Below are the code and all the weights of a small trained network. Each question names an input and a target symbol and asks about switching units off, where a switched-off unit gives its printed mean instead of its output.

import numpy as np


def w(rows, s, z=0):
    codes = np.array(rows[::2]) - 128.0
    scale = np.full(codes.shape[1], s)
    scale[-1] = z or s
    return codes * scale


def norm(h):
    return h / np.sqrt((h * h).mean(-1, keepdims=True) + 1e-5)


def softmax(a):
    e = np.exp(a - a.max(-1, keepdims=True))
    return e / e.sum(-1, keepdims=True)


def log_softmax(a):
    a = a - a.max(-1, keepdims=True)
    return a - np.log(np.exp(a).sum(-1, keepdims=True))


def net(x, mask):
    ids = ['αβγδεζηθλξπστφψω'.index(c) for c in x.split()]
    T = len(ids)
    res = E[ids] + P[:T]
    u = 0
    for l in range(3):
        r = norm(res)
        for j in range(2):
            rows = slice(3 * j, 3 * j + 3)
            q, k, v = (r @ M[l][rows].T for M in (Q, K, V))
            z = softmax(np.where(np.tri(T) > 0, q @ k.T / 3**0.5, -1e9)) @ v
            o = O[l][rows]
            res = res + np.where(mask[u + j], z, o[:, -1]) @ o[:, :-1]
        u += 2
    return log_softmax(norm(res)[-1] @ U[:, :-1].T + U[:, -1])


Q, K, V, O = {}, {}, {}, {}
E = w([
[155,254,118],'α',
[180,146,116],'β',
[123,143,127],'γ',
[108,132,78],'δ',
[183,138,125],'ε',
[115,127,107],'ζ',
[158,148,119],'η',
[111,142,136],'θ',
[124,145,122],'λ',
[124,145,121],'ξ',
[159,120,156],'π',
[123,142,126],'σ',
[124,141,126],'τ',
[165,117,99],'φ',
[151,121,166],'ψ',
[161,119,154],'ω',
],0.034)
P = w([
[150,255,120],'0',
[160,212,130],'1',
[167,191,130],'2',
[165,176,134],'3',
[162,167,132],'4',
[171,156,133],'5',
[172,144,134],'6',
[172,137,129],'7',
[172,126,125],'8',
[168,116,121],'9',
[171,103,116],'10',
[170,91,111],'11',
[163,74,106],'12',
],0.0048)
Q[0] = w([
[63,71,199],'L0H0',
[87,203,22],'L0H0',
[254,108,33],'L0H0',
[68,159,131],'L0H1',
[179,140,170],'L0H1',
[88,12,72],'L0H1',
],0.011)
K[0] = w([
[95,137,207],'L0H0',
[133,248,44],'L0H0',
[125,55,57],'L0H0',
[79,104,145],'L0H1',
[164,152,165],'L0H1',
[154,48,43],'L0H1',
],0.015)
V[0] = w([
[40,120,222],'L0H0',
[239,205,71],'L0H0',
[229,104,213],'L0H0',
[134,16,1],'L0H1',
[79,122,147],'L0H1',
[80,150,70],'L0H1',
],0.0045)
O[0] = w([
[240,111,160,57],'L0H0',
[3,220,160,254],'L0H0',
[187,218,46,102],'L0H0',
[99,24,245,2],'L0H1',
[100,141,126,117],'L0H1',
[130,161,196,155],'L0H1',
],0.0045,0.004)
Q[1] = w([
[195,149,134],'L1H0',
[255,109,133],'L1H0',
[169,111,61],'L1H0',
[180,115,158],'L1H1',
[183,149,185],'L1H1',
[149,165,95],'L1H1',
],0.026)
K[1] = w([
[119,50,120],'L1H0',
[133,43,102],'L1H0',
[114,104,77],'L1H0',
[192,91,116],'L1H1',
[253,120,165],'L1H1',
[149,168,96],'L1H1',
],0.023)
V[1] = w([
[88,91,219],'L1H0',
[79,122,119],'L1H0',
[113,127,245],'L1H0',
[160,162,151],'L1H1',
[145,62,149],'L1H1',
[136,118,90],'L1H1',
],0.012)
O[1] = w([
[209,188,198,19],'L1H0',
[248,130,67,138],'L1H0',
[189,213,254,69],'L1H0',
[185,74,97,173],'L1H1',
[185,240,56,1],'L1H1',
[134,159,203,124],'L1H1',
],0.0064,0.0068)
Q[2] = w([
[123,86,101],'L2H0',
[112,97,124],'L2H0',
[94,192,68],'L2H0',
[253,142,73],'L2H1',
[156,112,118],'L2H1',
[44,149,192],'L2H1',
],0.02)
K[2] = w([
[97,84,137],'L2H0',
[102,122,143],'L2H0',
[161,9,251],'L2H0',
[209,249,116],'L2H1',
[148,167,106],'L2H1',
[72,78,152],'L2H1',
],0.016)
V[2] = w([
[94,160,119],'L2H0',
[126,176,161],'L2H0',
[141,155,117],'L2H0',
[178,133,130],'L2H1',
[158,1,142],'L2H1',
[127,75,196],'L2H1',
],0.0098)
O[2] = w([
[146,56,179,204],'L2H0',
[99,84,6,48],'L2H0',
[99,104,99,79],'L2H0',
[103,150,236,3],'L2H1',
[184,3,215,116],'L2H1',
[74,66,138,90],'L2H1',
],0.0044,0.0031)
U = w([
[204,179,147,231],'α',
[100,26,165,49],'β',
[161,130,45,2],'γ',
[146,91,194,134],'δ',
[205,82,82,93],'ε',
[136,172,61,45],'ζ',
[158,72,187,113],'η',
[130,250,98,212],'θ',
[110,51,93,180],'λ',
[128,150,136,98],'ξ',
[128,151,132,77],'π',
[126,147,136,91],'σ',
[132,146,131,80],'τ',
[104,187,229,222],'φ',
[126,147,135,84],'ψ',
[19,183,94,139],'ω',
],0.025,0.0081)

Each question gives the input, a string of symbols that net reads in full, and the target symbol t.
The units are the heads (3 rows each of Q, K, V and O). Each row of codes is followed by its name. A weight is (code - 128) times the scale printed after its matrix; where a second scale follows, it is the last column's (O and U).
mask holds one flag per head, layer by layer. A switched-off head (its flag False) gives its mean, the last column of its rows in O, instead of its output. The means were averaged over made-up inputs and are rounded, as every weight is.
A unit's drop is (log p(t) with every unit on - log p(t) with that unit switched off) / (log p(t) with every unit on - log p(t) with every unit switched off).
The circuit of an input: a set's keep is (log p(t) with only the set's units on - log p(t) with every unit switched off) / (log p(t) with every unit on - log p(t) with every unit switched off). Starting from all 6 units, units are removed one at a time, each time the one whose removal leaves the highest keep (on an exact tie, the one counted first), for as long as the keep stays at least 0.8.
units of the circuit, in order: the units of the circuit, biggest drop first
most important unit: the unit with the biggest drop
heads that matter: for each layer, one digit per head in row order, 1 if its drop is at least 0.15 and else 0, layers parted by /
input σ θ θ α γ ψ, target θ: most important unit => L2H1
input φ η β, target λ: heads that matter => 00 / 10 / 00
input σ τ θ τ τ λ τ ζ σ τ θ θ, target β: heads that matter => 10 / 00 / 01
input τ τ ζ η θ γ θ, target λ: units of the circuit, in order => L0H0, L2H1
input π θ τ θ ζ τ, target λ: heads that matter => 11 / 00 / 01
input θ φ ω, target λ: heads that matter => 00 / 10 / 00
input φ θ θ τ σ ω ψ τ π, target λ: units of the circuit, in order => L1H0, L0H1
input ε σ λ σ τ ω η, target ω: units of the circuit, in order => L1H0, L0H0
input θ ξ ε ε β ζ ξ γ θ ε γ π, target α: heads that matter => 01 / 00 / 00
input γ π ζ θ γ τ ζ π ξ ψ, target α: heads that matter => 01 / 10 / 00
input ε ψ θ τ σ β θ ε ω ψ, target φ: heads that matter => 00 / 11 / 01
input θ ζ σ θ β, target α: heads that matter => 11 / 10 / 01
input θ δ θ ψ, target ε: heads that matter => 10 / 10 / 00
input λ σ θ λ α θ ζ ζ η β, target α: heads that matter => 01 / 10 / 00
input τ τ θ θ γ σ σ ζ ε π, target α: units of the circuit, in order => L0H1, L1H0
input ζ ψ α τ σ β φ ω, target λ: units of the circuit, in order => L1H0
input γ η τ φ η, target λ: heads that matter => 00 / 11 / 00
input θ δ η, target ε: units of the circuit, in order => L0H1, L0H0, L1H1, L2H1
input τ ζ σ ψ ε, target α: units of the circuit, in order => L0H1, L0H0, L1H0
input γ τ δ τ, target λ: heads that matter => 00 / 01 / 01
input ζ ε α λ η, target θ: units of the circuit, in order => L2H1
input α φ β ξ θ β θ τ θ, target β: units of the circuit, in order => L1H1, L0H0
input ω δ ζ ζ ω σ η, target α: units of the circuit, in order => L0H1, L0H0, L1H0
input ε ξ π η ε η θ ε ζ η, target α: units of the circuit, in order => L0H1, L1H0
